Each point has 3 fields.
Field 1 runs from 1 to 2 and wraps round.
Field 2 runs from 0 to 4 cyclically.
Field 3 runs from 1 to 6 with no wrapping.
What the symbols do: λ is +1 on field 3; ω is +1 on field 2; τ is +1 on field 1, +1 on field 2, +3 on field 3; ψ is +2 on field 2; δ is +1 on field 1; φ is -1 on field 3.

Complete each set of four: the symbols that take the first to the second take the third to the fourth, perhaps in another order.
Answer with the point's row; about right is enough.
-149 -160 -568 -393 197 -257 378 567 -217 29 -795 -103 -644 -670 -392 -276 333 -350 15 116 92 -229 262 599 -962 186 543 -328 551 446 -576 -91 246 88 -28 774 847 -12 -289 -453 603 109 549 194 -39 689 412 347 -304 -144 -623 -3 -218 141 505
to -597 -101 -131 -125 -174 -236 294 185 -274 93 -217 -81 -747 -140 -288 -238 146 -434 148 487 225 -45 -72 557 -1054 -113 601 -116 619 159 -324 -184 557 -119 -438 792 547 -504 355 -426 13 -121 455 -42 -93 720 209 313 -311 -144 -493 48 -214 60 484
as 524 604 -177 385 335 131 194 282 -355 -533 -700 -694 477 799 382 -581 -358 297 223 -404 16 783 456 325 523 -473 -926 485 -658 402 -191 -486 11 -96 146 -574 -166 -696 -474 534 -278 3 -762 151 -146 -817 252 -86 -269 630 -182 -176 761 -234 283
to 287 -340 -245 191 481 -109 32 273 -328 -152 -949 36 537 273 913 -24 -337 126 -245 90 70 1276 609 -56 -112 -109 -373 516 -74 202 -450 -319 437 -187 145 -770 -72 -63 -307 -12 -169 34 -133 218 -539 -393 420 -524 -612 662 -350 293 564 -170 457

812 -18 -302 -198 -197 501 649 553 -220 -184 -606 -741 166 -477 236 -849 -336 334 -114 440 418 1335 977 -20 543 -272 -897 487 -330 120 -117 187 -221 -59 -377 -204 -43 -170 21 -83 114 -565 -810 -225 -227 57 136 187 -129 750 137 800 -47 -255 441
to 209 152 -367 92 222 -214 570 117 -52 -329 -1178 -420 676 837 305 -646 -372 172 -16 -367 200 661 641 -118 497 -6 -822 246 -358 227 -32 -172 271 1 -56 -824 -266 -271 -168 102 -23 -323 -736 103 47 -668 309 -145 -342 280 85 82 414 42 346
as -851 -73 140 -173 -37 -406 312 -484 -29 215 999 455 0 372 380 758 -382 -289 680 -182 157 193 -40 -532 -11 637 411 -192 930 -283 388 -51 392 -202 -404 -443 -137 -384 -174 21 -592 239 663 64 10 -349 -344 333 -56 -224 -348 -204 -450 232 -475
to -561 -63 -124 -81 -192 -341 157 -944 214 559 926 547 -345 561 292 871 -71 -1065 183 -92 -245 -371 -545 -468 -138 -210 382 -380 656 -350 -77 -275 443 167 65 135 136 -7 -145 -173 90 657 550 523 -165 127 -124 67 343 -342 -12 -764 -222 -100 -306

555 76 -123 626 98 19 408 892 -546 -938 -1131 -233 257 251 -131 -407 1 -76 -611 -648 229 -121 590 959 -244 -424 -182 507 -757 -153 -357 -452 41 158 -105 227 66 298 -92 264 640 -42 -710 233 139 -93 323 -374 -51 275 -173 -127 635 706 803
to 540 106 -26 -102 -442 353 150 640 5 -219 -880 -188 600 -15 -6 -677 -159 399 30 -306 -83 853 210 225 469 156 -921 626 -333 534 -311 -6 -74 -294 148 -519 39 -60 -239 208 -123 -393 -700 -21 98 -138 363 -305 -126 242 -62 480 109 116 286
as 226 -318 142 -552 -205 19 222 665 324 -199 -424 -498 -467 -1132 -281 -675 142 345 -93 -98 57 517 402 199 -386 428 149 149 40 224 -104 327 -429 287 252 411 490 204 379 -596 196 -968 -258 -135 14 1108 282 -51 -72 205 -341 205 -135 227 552
to 358 -221 -715 -392 17 -466 303 475 -20 855 -732 -503 191 395 636 577 223 -413 200 781 430 865 854 -276 -71 -331 -138 -127 382 -156 -333 -218 498 154 -46 -162 -130 -370 -271 -240 -281 -83 218 136 -429 -385 950 147 -221 415 -880 107 -35 -587 387

488 -1 -231 730 133 -151 456 -52 -363 -168 -1254 -223 535 703 317 -414 -159 474 -41 -326 -8 526 862 216 398 -630 -508 155 -441 -7 -298 -337 269 -60 274 -410 -81 -146 -264 574 -205 -155 -326 296 -190 -733 483 -216 -602 389 -87 -313 625 -238 377
to 283 -104 -360 84 -319 13 326 430 -605 -519 -712 -672 193 46 -295 -516 432 -47 -525 -378 73 -645 -378 476 -43 -160 -616 370 -743 94 -495 -199 -264 26 395 270 287 230 -100 -144 932 17 -298 96 -247 95 -26 48 -339 374 80 -191 99 267 542
as 205 263 302 465 103 69 -361 -357 -475 -707 311 478 442 951 -162 129 648 -232 -214 -326 -301 -1287 -965 404 -172 -56 225 -378 -908 -222 -135 222 -31 318 331 -43 -258 304 -147 303 935 496 -483 72 214 -32 -320 108 509 -305 368 -372 -77 225 -352
to 433 -95 16 64 -477 352 -262 -142 454 -32 393 -163 229 12 -404 261 -244 508 -294 -271 28 -295 -559 -475 777 264 -430 108 -275 -333 266 381 -379 -559 139 -490 -875 -42 136 384 59 -196 -686 -47 128 -380 -228 -507 65 -253 663 -138 106 189 -673

709 126 2 566 -753 380 125 327 -227 -852 -650 -522 231 -232 -561 -975 -309 197 -361 -825 -8 -227 256 733 -33 127 -383 6 -573 407 -244 235 -437 -134 127 -34 -20 271 99 27 542 -737 -392 -75 -87 422 227 -135 28 236 148 463 435 576 455
to 1069 -80 0 324 -221 -248 93 705 -178 -485 -615 -201 408 -102 -129 -706 -493 443 292 -442 396 537 119 212 535 20 -1019 548 -679 544 133 -146 54 -381 157 -292 -114 85 65 507 166 -220 -937 -201 -42 -248 400 -366 -695 313 32 280 554 -2 302
as -86 -294 253 -878 -334 81 -581 -657 190 532 936 329 -113 -697 9 424 -400 288 551 495 -21 115 -334 -536 532 246 161 -359 364 -100 647 458 -100 -781 -370 -178 -608 -307 103 -59 -336 -115 499 -247 -233 -124 -757 177 114 -461 563 -170 -458 -471 -705
to -221 -260 -38 -275 40 -363 149 -537 -139 271 1205 571 -279 410 279 833 107 124 353 565 -239 225 -473 -415 561 -58 276 319 440 -202 -51 -168 174 58 -398 -402 -380 -65 -261 78 -797 261 552 -146 -264 -379 -572 -78 189 -831 -80 -202 -984 -579 -639

352 503 168 668 3 50 -76 -421 -102 -329 -5 34 689 240 -155 -270 -52 -100 -163 -792 -326 -1022 -720 670 291 -328 -254 246 -560 -457 47 -55 -665 95 353 235 -69 201 71 488 518 284 -427 16 97 365 -306 -219 500 -168 355 -606 309 423 -166
to 194 -491 -309 -104 -202 314 165 653 -133 293 -688 -445 -287 -750 -515 -1237 309 11 322 477 216 269 573 135 -696 504 -28 336 186 312 197 327 -571 -1 191 929 423 119 -81 -324 284 -1110 -101 -5 -547 810 376 9 29 252 -225 484 -320 -178 566
as 24 -110 393 -25 -324 524 -202 -111 613 -49 541 296 -112 -815 -317 329 137 314 -259 -346 -335 -813 -497 -224 190 458 -213 -346 -220 -277 405 29 -16 -273 152 338 -305 41 -80 593 559 -157 -291 -719 462 374 -186 137 505 205 278 299 -199 -40 -588
to -291 -161 -408 -1026 -110 -242 752 498 228 467 87 -24 103 -191 -64 -194 -207 53 577 220 260 690 757 -313 -445 182 144 140 621 768 -388 551 136 -423 -271 38 -71 -368 81 -643 -514 -1046 189 -510 -351 42 -44 69 -47 57 -566 316 -314 -602 186

620 21 397 377 -611 657 -667 -104 140 -357 251 -180 612 -507 -15 -374 152 764 -194 -630 -26 -483 -706 -153 437 429 -367 459 -908 -122 611 201 -361 -133 333 87 -198 284 -313 571 693 399 -671 -195 189 -294 -424 -125 218 249 963 -67 317 144 -177
to 440 359 125 684 104 -29 55 -606 143 23 377 99 1047 1044 146 358 -60 366 -15 -172 -384 -62 -294 -55 655 -403 -1054 -150 -340 -715 463 -467 148 -478 -43 -678 60 60 -117 663 7 213 -293 117 182 -570 -214 -338 -56 -82 297 44 302 321 -529
as 154 361 -91 212 -182 -423 353 124 -141 -607 -696 -191 718 1081 402 -449 291 -20 -628 -278 -18 186 464 458 52 -404 -473 409 -442 -563 -216 -396 241 361 318 -224 -145 242 -252 199 529 501 -132 534 75 -919 340 -178 -433 553 -395 234 647 459 543
to 361 45 27 298 -137 321 -98 99 -137 -694 -462 -482 358 -8 -449 -930 265 335 -639 -513 166 -16 292 387 169 -309 -367 346 -852 277 115 -16 -329 -92 439 309 -157 87 78 224 461 -839 -409 -317 -55 -249 119 -277 -292 397 206 309 690 22 296

-719 -146 31 -425 -77 131 276 396 -284 186 -65 4 -633 -429 -476 -326 -70 -100 342 330 645 -147 242 104 -1127 190 694 150 539 222 -369 -261 118 127 464 931 672 -206 -98 -827 90 23 549 -148 -372 329 230 264 39 107 -512 -78 -233 165 531
to -742 -117 466 -74 40 94 -265 -615 -1 461 696 56 -583 -151 -179 496 30 -107 43 -40 -72 -1160 -861 429 -456 159 651 -729 431 39 564 497 -248 135 -329 705 285 70 301 -65 21 112 583 323 244 391 -410 298 455 -799 -317 -228 -143 15 -661
as 848 -285 -217 -242 -123 362 170 1009 -12 27 -409 -404 293 -40 -27 -735 -954 317 115 187 95 760 718 -183 456 -219 -876 446 -613 302 -152 209 -159 -271 18 -381 13 -236 -237 411 -6 -690 -623 -411 -544 -19 19 -284 18 685 405 534 405 -154 442
to 487 -266 265 557 -306 351 -254 -63 560 -399 258 -122 751 -22 281 -300 -335 438 -105 -18 -80 204 -490 -234 997 487 -765 294 -747 -51 430 564 -146 -398 -104 -486 -537 98 60 358 -418 -325 -579 -196 170 -431 -842 -105 -54 236 1002 157 -62 0 -386

-345 250 406 523 52 0 -499 -716 35 -415 281 336 -197 105 -189 -184 464 -46 -519 -120 -456 -881 -800 46 69 -230 383 -391 -556 -710 362 597 -648 336 540 124 -162 559 196 167 575 393 -99 213 389 35 -119 -55 486 -332 353 -315 197 306 -212
to 584 -264 -10 -126 -215 556 -577 -330 715 559 355 29 -8 -330 -230 89 -287 -132 -89 169 -399 -97 -632 -203 676 -37 -132 140 -170 -67 554 260 -164 -276 47 -655 -673 249 177 378 -181 -118 95 -288 29 -101 -685 180 484 149 690 118 5 320 -531
as 540 -258 -476 -613 -100 101 152 801 496 133 -291 -508 -45 -532 140 -393 -269 292 326 559 226 1352 1103 -500 324 189 -397 -93 290 711 105 252 214 -307 -142 -240 86 -85 64 -197 -359 -594 -144 -386 -211 256 339 -152 30 527 -90 524 132 -299 743
to -22 -199 -298 -127 763 -222 551 233 76 486 -813 -191 -245 108 529 -110 312 -624 -313 316 -82 502 953 435 -559 -475 228 27 411 -61 -428 -308 370 662 -134 116 206 19 223 -176 340 -143 459 775 3 -219 723 -332 -397 -89 -540 -470 265 111 777

